Here is a tiny trained network, its code and every weight. The questions are about switching its units off for an input and a target symbol, where a switched-off unit gives its printed mean instead of its output.

import numpy as np


def w(rows, s, z=0):
    codes = np.array(rows[::2]) - 128.0
    scale = np.full(codes.shape[1], s)
    scale[-1] = z or s
    return codes * scale


def norm(h):
    return h / np.sqrt((h * h).mean(-1, keepdims=True) + 1e-5)


def f(y):
    return y / 2 * (1 + np.tanh(0.7978845608 * (y + 0.044715 * y**3)))


def softmax(a):
    e = np.exp(a - a.max(-1, keepdims=True))
    return e / e.sum(-1, keepdims=True)


def log_softmax(a):
    a = a - a.max(-1, keepdims=True)
    return a - np.log(np.exp(a).sum(-1, keepdims=True))


def net(x, mask):
    ids = ['βγζηθξτω'.index(c) for c in x.split()]
    T = len(ids)
    res = E[ids] + P[:T]
    r = norm(res)
    for j in range(2):
        rows = slice(2 * j, 2 * j + 2)
        q, k, v = (r @ M[0][rows].T for M in (Q, K, V))
        z = softmax(np.where(np.tri(T) > 0, q @ k.T / 2**0.5, -1e9)) @ v
        o = O[0][rows]
        res = res + np.where(mask[j], z, o[:, -1]) @ o[:, :-1]
    y = f(norm(res) @ A[0][:, :-1].T + A[0][:, -1])
    res = res + np.where(mask[2:10], y, B[0][:, -1]) @ B[0][:, :-1]
    return log_softmax(norm(res)[-1] @ U[:, :-1].T + U[:, -1])


Q, K, V, O, A, B = {}, {}, {}, {}, {}, {}
E = w([
[75,103,195,62],'β',
[90,202,171,71],'γ',
[254,159,205,3],'ζ',
[217,166,117,63],'η',
[44,146,125,85],'θ',
[28,135,150,74],'ξ',
[151,227,131,72],'τ',
[242,121,160,19],'ω',
],0.0068)
P = w([
[91,77,24,88],'0',
[149,82,201,159],'1',
[212,184,213,169],'2',
[151,198,237,133],'3',
[128,156,191,126],'4',
[120,168,170,122],'5',
[112,184,176,105],'6',
[101,175,152,100],'7',
[92,183,143,86],'8',
[82,186,134,70],'9',
[65,201,130,37],'10',
[39,118,110,2],'11',
],0.009)
Q[0] = w([
[80,165,173,1],'H1',
[92,98,69,213],'H1',
[158,126,102,137],'H2',
[149,156,132,208],'H2',
],0.039)
K[0] = w([
[181,125,42,93],'H1',
[153,251,246,190],'H1',
[86,108,122,162],'H2',
[165,80,110,222],'H2',
],0.029)
V[0] = w([
[89,59,69,253],'H1',
[237,97,79,119],'H1',
[103,59,186,85],'H2',
[42,130,130,219],'H2',
],0.033)
O[0] = w([
[107,61,147,250,51],'H1',
[121,62,36,113,173],'H1',
[67,148,128,93,192],'H2',
[124,184,72,200,6],'H2',
],0.027,0.024)
A[0] = w([
[125,151,50,140,206],'N1',
[22,55,189,214,34],'N2',
[57,209,84,142,254],'N3',
[138,242,196,194,124],'N4',
[50,190,169,144,18],'N5',
[202,153,34,115,193],'N6',
[170,135,3,25,244],'N7',
[152,49,190,27,235],'N8',
],0.02,0.002)
B[0] = w([
[130,80,55,99,132],'N1',
[221,146,219,13,137],'N2',
[130,59,54,104,136],'N3',
[90,30,107,201,138],'N4',
[79,202,112,177,149],'N5',
[40,14,72,65,145],'N6',
[192,227,254,246,209],'N7',
[120,127,16,204,253],'N8',
],0.024,0.03)
U = w([
[37,81,71,142,178],'β',
[68,207,126,114,252],'γ',
[136,76,111,10,136],'ζ',
[206,84,94,205,53],'η',
[139,70,167,80,147],'θ',
[110,99,184,162,103],'ξ',
[156,182,135,198,82],'τ',
[216,88,58,73,46],'ω',
],0.011,0.0035)

Each question gives the input, a string of symbols that net reads in full, and the target symbol t.
The units are the heads (2 rows each of Q, K, V and O) and the neurons (one row each of A and B). Each row of codes is followed by its name. A weight is (code - 128) times the scale printed after its matrix; where a second scale follows, it is the last column's (O, A, B and U).
mask holds one flag per unit, heads first, then neurons. A switched-off unit (its flag False) gives its mean, the last column of its rows in O or B, instead of its output. The means were averaged over made-up inputs and are rounded, as every weight is.
A unit's drop is (log p(t) with every unit on - log p(t) with that unit switched off) / (log p(t) with every unit on - log p(t) with every unit switched off).
The circuit of an input: a set's keep is (log p(t) with only the set's units on - log p(t) with every unit switched off) / (log p(t) with every unit on - log p(t) with every unit switched off). Starting from all 10 units, units are removed one at a time, each time the one whose removal leaves the highest keep (on an exact tie, the one counted first), for as long as the keep stays at least 0.8.
units of the circuit, in order: the units of the circuit, biggest drop first
unit that matters most: the unit with the biggest drop
top k neurons: the k neurons with the biggest drops, biggest first
heads that matter: for each layer, one digit per head in row order, 1 if its drop is at least 0.15 and else 0, layers parted by /
input τ γ τ ω θ, target τ: units of the circuit, in order	[N7]
input θ τ β ω γ τ ω β ω β ζ, target θ: top 2 neurons	[N2 N7]
input β ξ θ γ β θ, target β: heads that matter	10
input η τ ω, target η: top 2 neurons	[N7 N8]
input ζ β ζ, target ζ: top 2 neurons	[N6 N5]
input ω ω β β ζ β ζ θ, target ω: units of the circuit, in order	[H1 N7 H2]
input ω ω β, target ζ: heads that matter	11
input θ ω β β ω η β, target θ: units of the circuit, in order	[H1 N2 N7]
input β ω η β ζ ω ξ γ η, target β: top 2 neurons	[N7 N4]
input ω τ ξ, target ω: units of the circuit, in order	[H1 N7 N6 H2]
input ω γ γ ω θ θ τ, target ω: top 2 neurons	[N6 N5]
input η β β τ ω θ τ β ω, target η: units of the circuit, in order	[N7 H1]
input β θ β β, target β: top 3 neurons	[N7 N4 N3]
input ζ β ω β β η, target ζ: unit that matters most	H1
input β ω τ τ ξ, target η: heads that matter	01
input τ β ω η η, target τ: heads that matter	00
input ω β ω ω β γ ξ τ ξ β ξ, target ω: heads that matter	10
input ζ β η β η ω ζ ω ω ζ, target ζ: heads that matter	01
input β θ τ γ, target η: heads that matter	01
input ω ω ω τ ζ γ β, target ω: unit that matters most	H1
input ω η τ, target ω: top 2 neurons	[N7 N8]
